Here is a tiny trained network, its code and every weight. The questions are about switching its units off for an input and a target symbol, where a switched-off unit gives its printed mean instead of its output.

import numpy as np


def w(rows, s, z=0):
    codes = np.array(rows[::2]) - 128.0
    scale = np.full(codes.shape[1], s)
    scale[-1] = z or s
    return codes * scale


def f(y):
    return y / 2 * (1 + np.tanh(0.7978845608 * (y + 0.044715 * y**3)))


def softmax(a):
    e = np.exp(a - a.max(-1, keepdims=True))
    return e / e.sum(-1, keepdims=True)


def log_softmax(a):
    a = a - a.max(-1, keepdims=True)
    return a - np.log(np.exp(a).sum(-1, keepdims=True))


def net(x, mask):
    ids = ['ΔΠΣΦΩαβγεηθλξτ'.index(c) for c in x.split()]
    T = len(ids)
    res = E[ids] + P[:T]
    q, k, v = (res @ M[0].T for M in (Q, K, V))
    z = softmax(np.where(np.tri(T) > 0, q @ k.T / 2**0.5, -1e9)) @ v
    res = res + np.where(mask[0], z, O[0][:, -1]) @ O[0][:, :-1]
    y = f(res @ A[0][:, :-1].T + A[0][:, -1])
    res = res + np.where(mask[1:17], y, B[0][:, -1]) @ B[0][:, :-1]
    return log_softmax(res[-1] @ U[:, :-1].T + U[:, -1])


Q, K, V, O, A, B = {}, {}, {}, {}, {}, {}
E = w([
[164,178,162,126,69],'Δ',
[144,118,105,83,178],'Π',
[103,107,155,127,6],'Σ',
[143,79,145,188,175],'Φ',
[191,112,83,82,168],'Ω',
[68,147,101,16,104],'α',
[142,202,114,40,119],'β',
[131,124,79,62,170],'γ',
[205,118,94,124,124],'ε',
[211,116,214,139,82],'η',
[221,149,217,93,192],'θ',
[117,239,165,92,203],'λ',
[27,42,117,166,145],'ξ',
[159,91,98,74,149],'τ',
],0.015)
P = w([
[186,1,5,49,159],'0',
[173,77,64,85,115],'1',
[175,113,102,82,95],'2',
[164,134,134,72,83],'3',
[167,128,164,42,81],'4',
[183,138,179,23,79],'5',
[152,142,147,45,117],'6',
],0.0056)
Q[0] = w([
[129,154,177,123,168],'h1',
[34,119,204,247,136],'h1',
],0.012)
K[0] = w([
[173,173,131,140,207],'h1',
[133,49,2,227,198],'h1',
],0.0081)
V[0] = w([
[234,150,140,184,218],'h1',
[237,22,182,143,2],'h1',
],0.006)
O[0] = w([
[237,115,187,85,248,71],'h1',
[56,135,238,118,109,253],'h1',
],0.012,0.0036)
A[0] = w([
[202,139,119,121,201,66],'n1',
[175,104,168,92,149,135],'n2',
[69,84,132,147,79,155],'n3',
[115,66,187,200,166,212],'n4',
[150,49,89,92,185,93],'n5',
[168,135,188,76,171,66],'n6',
[208,168,147,115,173,17],'n7',
[147,185,164,153,78,255],'n8',
[105,132,84,149,142,233],'n9',
[157,183,79,120,113,113],'n10',
[120,170,139,43,87,80],'n11',
[46,66,54,114,107,177],'n12',
[137,83,159,246,106,163],'n13',
[76,101,148,101,156,156],'n14',
[113,193,67,63,118,72],'n15',
[215,122,132,128,114,49],'n16',
],0.011,0.0023)
B[0] = w([
[56,155,100,131,134,221],'n1',
[75,141,169,164,150,214],'n2',
[46,183,44,98,114,241],'n3',
[140,15,2,233,133,157],'n4',
[52,138,136,101,238,211],'n5',
[100,111,156,198,90,230],'n6',
[71,150,117,157,82,205],'n7',
[175,136,176,45,205,201],'n8',
[140,52,123,91,88,146],'n9',
[182,123,96,163,106,162],'n10',
[224,127,122,180,153,249],'n11',
[122,77,106,91,96,254],'n12',
[162,92,130,208,179,151],'n13',
[133,53,164,132,42,171],'n14',
[235,102,77,175,154,207],'n15',
[113,149,127,174,90,173],'n16',
],0.007,0.0075)
U = w([
[194,167,228,22,153,223],'Δ',
[117,104,135,112,172,1],'Π',
[76,199,146,62,43,153],'Σ',
[155,61,116,220,166,174],'Φ',
[59,165,140,102,184,167],'Ω',
[190,98,71,96,76,95],'α',
[249,144,98,139,168,180],'β',
[156,93,104,42,197,142],'γ',
[119,139,132,169,114,85],'ε',
[179,41,234,166,92,150],'η',
[67,161,171,207,128,76],'θ',
[131,254,48,199,163,88],'λ',
[91,56,115,151,118,198],'ξ',
[124,68,155,82,162,76],'τ',
],0.0074,0.0036)

Each question gives the input, a string of symbols that net reads in full, and the target symbol t.
The units are the heads (2 rows each of Q, K, V and O) and the neurons (one row each of A and B). Each row of codes is followed by its name. A weight is (code - 128) times the scale printed after its matrix; where a second scale follows, it is the last column's (O, A, B and U).
mask holds one flag per unit, heads first, then neurons. A switched-off unit (its flag False) gives its mean, the last column of its rows in O or B, instead of its output. The means were averaged over made-up inputs and are rounded, as every weight is.
A unit's drop is (log p(t) with every unit on - log p(t) with that unit switched off) / (log p(t) with every unit on - log p(t) with every unit switched off).
The circuit of an input: a set's keep is (log p(t) with only the set's units on - log p(t) with every unit switched off) / (log p(t) with every unit on - log p(t) with every unit switched off). Starting from the 12 units with the biggest drops (on a tie, the unit counted first), units are removed one at a time, each time the one whose removal leaves the highest keep (on an exact tie, the one counted first), for as long as the keep stays at least 0.8.
units of the circuit, in order: the units of the circuit, biggest drop first
top k neurons: the k neurons with the biggest drops, biggest first
drop of u: that unit's drop, to one decimal
input Ω ξ Φ η θ Π, target θ: top 3 neurons : (n6, n2, n7)
input Φ ξ Σ γ, target Σ: units of the circuit, in order : (h1, n3)
input Φ η Δ, target Δ: units of the circuit, in order : (n8, h1)
input Δ η Ω, target η: units of the circuit, in order : (h1, n3, n6)
input Φ Σ Δ Ω Ω, target Δ: top neuron : (n4)
input α λ Ω β Ω γ, target β: units of the circuit, in order : (h1, n15, n3)
input ξ τ Σ τ, target Σ: units of the circuit, in order : (h1, n3)
input λ ξ Δ, target Δ: top 2 neurons : (n8, n4)
input Ω η Σ Σ, target Σ: top 2 neurons : (n3, n15)
input τ γ Σ ξ Σ Ω, target Σ: drop of n3 : 0.2
input Ω ξ Σ, target Σ: drop of h1 : 0.5
input Δ Σ Π, target Σ: drop of n11 : 0.0
input α Ω Ω α τ, target α: drop of h1 : 1.1
input Ω η α, target α: top neuron : (n15)
